Below are the code and all the weights of a small trained network. Each question names an input and a target symbol and asks about switching units off, where a switched-off unit gives its printed mean instead of its output.

import numpy as np


def w(rows, s, z=0):
    codes = np.array(rows[::2]) - 128.0
    scale = np.full(codes.shape[1], s)
    scale[-1] = z or s
    return codes * scale


def f(y):
    return y / 2 * (1 + np.tanh(0.7978845608 * (y + 0.044715 * y**3)))


def softmax(a):
    e = np.exp(a - a.max(-1, keepdims=True))
    return e / e.sum(-1, keepdims=True)


def log_softmax(a):
    a = a - a.max(-1, keepdims=True)
    return a - np.log(np.exp(a).sum(-1, keepdims=True))


def net(x, mask):
    ids = ['αγδθλμξπσω'.index(c) for c in x.split()]
    T = len(ids)
    res = E[ids] + P[:T]
    u = 0
    for l in range(3):
        q, k, v = (res @ M[l].T for M in (Q, K, V))
        z = softmax(np.where(np.tri(T) > 0, q @ k.T / 2**0.5, -1e9)) @ v
        res = res + np.where(mask[u], z, O[l][:, -1]) @ O[l][:, :-1]
        u += 1
        y = f(res @ A[l][:, :-1].T + A[l][:, -1])
        res = res + np.where(mask[u : u + 4], y, B[l][:, -1]) @ B[l][:, :-1]
        u += 4
    return log_softmax(res[-1] @ U[:, :-1].T + U[:, -1])


Q, K, V, O, A, B = {}, {}, {}, {}, {}, {}
E = w([
[96,98,108,122,204],'α',
[125,95,250,191,172],'γ',
[192,215,62,113,75],'δ',
[87,64,218,220,76],'θ',
[112,60,207,190,162],'λ',
[166,144,106,12,130],'μ',
[215,127,95,107,113],'ξ',
[114,155,93,145,127],'π',
[173,105,155,154,175],'σ',
[136,112,101,193,68],'ω',
],0.021)
P = w([
[148,2,60,112,97],'0',
[146,5,118,126,129],'1',
[157,45,130,127,142],'2',
[172,19,168,164,214],'3',
[180,42,151,149,173],'4',
[139,76,119,80,103],'5',
[168,66,144,115,122],'6',
[170,77,145,117,142],'7',
[176,85,147,129,148],'8',
[168,115,128,92,92],'9',
[178,115,145,131,127],'10',
[147,94,145,124,152],'11',
[180,120,149,132,127],'12',
[139,95,142,127,161],'13',
],0.0077)
Q[0] = w([
[37,177,78,109,74],'L0H0',
[52,71,96,116,3],'L0H0',
],0.0071)
K[0] = w([
[171,117,44,126,192],'L0H0',
[73,104,124,242,3],'L0H0',
],0.0045)
V[0] = w([
[187,192,210,87,191],'L0H0',
[162,181,254,105,103],'L0H0',
],0.0067)
O[0] = w([
[68,123,96,32,6,47],'L0H0',
[197,175,202,183,161,3],'L0H0',
],0.014,0.0013)
A[0] = w([
[75,110,187,29,70,7],'L0N0',
[22,136,97,148,123,5],'L0N1',
[106,86,22,92,82,118],'L0N2',
[148,124,153,255,97,203],'L0N3',
],0.0073,0.0012)
B[0] = w([
[90,157,119,131,63,148],'L0N0',
[121,180,76,55,60,126],'L0N1',
[215,121,176,169,211,223],'L0N2',
[56,152,60,1,190,254],'L0N3',
],0.0096,0.0053)
Q[1] = w([
[143,60,2,8,149],'L1H0',
[181,99,187,41,160],'L1H0',
],0.0055)
K[1] = w([
[253,155,84,92,162],'L1H0',
[168,100,211,75,45],'L1H0',
],0.007)
V[1] = w([
[250,248,245,72,254],'L1H0',
[69,108,113,111,153],'L1H0',
],0.0042)
O[1] = w([
[136,121,157,26,78,254],'L1H0',
[70,168,91,12,36,121],'L1H0',
],0.011,0.0052)
A[1] = w([
[98,198,78,32,182,74],'L1N0',
[189,135,192,52,170,48],'L1N1',
[93,185,96,212,172,121],'L1N2',
[160,163,2,140,213,253],'L1N3',
],0.006,0.0029)
B[1] = w([
[101,159,163,201,167,203],'L1N0',
[120,172,89,158,19,239],'L1N1',
[56,125,123,198,2,117],'L1N2',
[107,142,80,54,145,254],'L1N3',
],0.0078,0.0053)
Q[2] = w([
[66,109,33,2,132],'L2H0',
[43,145,71,219,8],'L2H0',
],0.0062)
K[2] = w([
[166,203,96,156,100],'L2H0',
[99,95,43,1,187],'L2H0',
],0.0078)
V[2] = w([
[150,209,142,218,139],'L2H0',
[86,18,142,2,186],'L2H0',
],0.0063)
O[2] = w([
[165,245,254,130,180,17],'L2H0',
[51,47,235,204,208,255],'L2H0',
],0.0096,0.0065)
A[2] = w([
[168,116,91,139,100,1],'L2N0',
[100,155,157,209,102,79],'L2N1',
[163,179,109,118,141,136],'L2N2',
[140,18,189,5,124,91],'L2N3',
],0.011,0.0025)
B[2] = w([
[161,252,122,80,111,136],'L2N0',
[129,254,57,170,168,124],'L2N1',
[24,111,205,179,194,132],'L2N2',
[103,154,93,205,156,253],'L2N3',
],0.0095,0.02)
U = w([
[122,143,75,150,114,194],'α',
[69,132,183,156,24,79],'γ',
[176,175,166,92,159,141],'δ',
[108,123,182,66,152,57],'θ',
[111,92,160,137,85,34],'λ',
[72,177,51,157,34,185],'μ',
[199,138,89,176,111,34],'ξ',
[131,10,151,28,65,254],'π',
[180,1,208,118,66,155],'σ',
[63,140,38,73,76,2],'ω',
],0.0089,0.0067)

Each question gives the input, a string of symbols that net reads in full, and the target symbol t.
The units are the heads (2 rows each of Q, K, V and O) and the neurons (one row each of A and B). Each row of codes is followed by its name. A weight is (code - 128) times the scale printed after its matrix; where a second scale follows, it is the last column's (O, A, B and U).
mask holds one flag per unit, layer by layer, with each layer's heads first. A switched-off unit (its flag False) gives its mean, the last column of its rows in O or B, instead of its output. The means were averaged over made-up inputs and are rounded, as every weight is.
A unit's drop is (log p(t) with every unit on - log p(t) with that unit switched off) / (log p(t) with every unit on - log p(t) with every unit switched off).
The circuit of an input: a set's keep is (log p(t) with only the set's units on - log p(t) with every unit switched off) / (log p(t) with every unit on - log p(t) with every unit switched off). Starting from the 12 units with the biggest drops (on a tie, the unit counted first), units are removed one at a time, each time the one whose removal leaves the highest keep (on an exact tie, the one counted first), for as long as the keep stays at least 0.8.
circuit, biggest first: the units of the circuit, biggest drop first
top k neurons: the k neurons with the biggest drops, biggest first
top k neurons in layer l: the k neurons of layer l with the biggest drops, biggest first
drop when u is switched off: that unit's drop, to one decimal
input σ μ α α θ, target α: circuit, biggest first : [L0N3, L2N3]
input θ σ θ, target θ: top 2 neurons : [L0N3, L1N0]
input μ α ξ λ ω θ α μ γ α μ μ σ μ, target μ: circuit, biggest first : [L0H0, L2N3]
input π λ μ μ σ θ, target α: top 2 neurons : [L2N3, L0N2]
input μ μ ξ, target ξ: top 3 neurons : [L0N3, L0N2, L0N0]
input ω σ μ λ θ π π ω, target ω: top 4 neurons : [L0N3, L1N3, L0N2, L2N3]
input σ ξ θ α μ ξ λ σ δ α δ, target δ: top neuron : [L2N3]
input π μ γ, target γ: top 2 neurons : [L2N3, L1N3]
input π α ω, target ω: top 2 neurons : [L0N3, L1N3]
input δ ξ λ, target α: top 3 neurons in layer 0 : [L0N2, L0N3, L0N0]
input θ θ ω, target θ: top 2 neurons in layer 1 : [L1N0, L1N1]
input ω ω λ α α λ, target α: top 2 neurons in layer 1 : [L1N1, L1N3]
input α ω μ μ ξ δ μ π ξ ξ γ λ π, target π: drop when L2N3 is switched off : 0.8
input σ ξ α α α π ξ, target ξ: drop when L1N3 is switched off : 0.0
input λ α δ, target δ: drop when L0N2 is switched off : 0.2
input γ γ λ α ξ π α ξ σ α γ γ, target γ: top neuron : [L1N3]
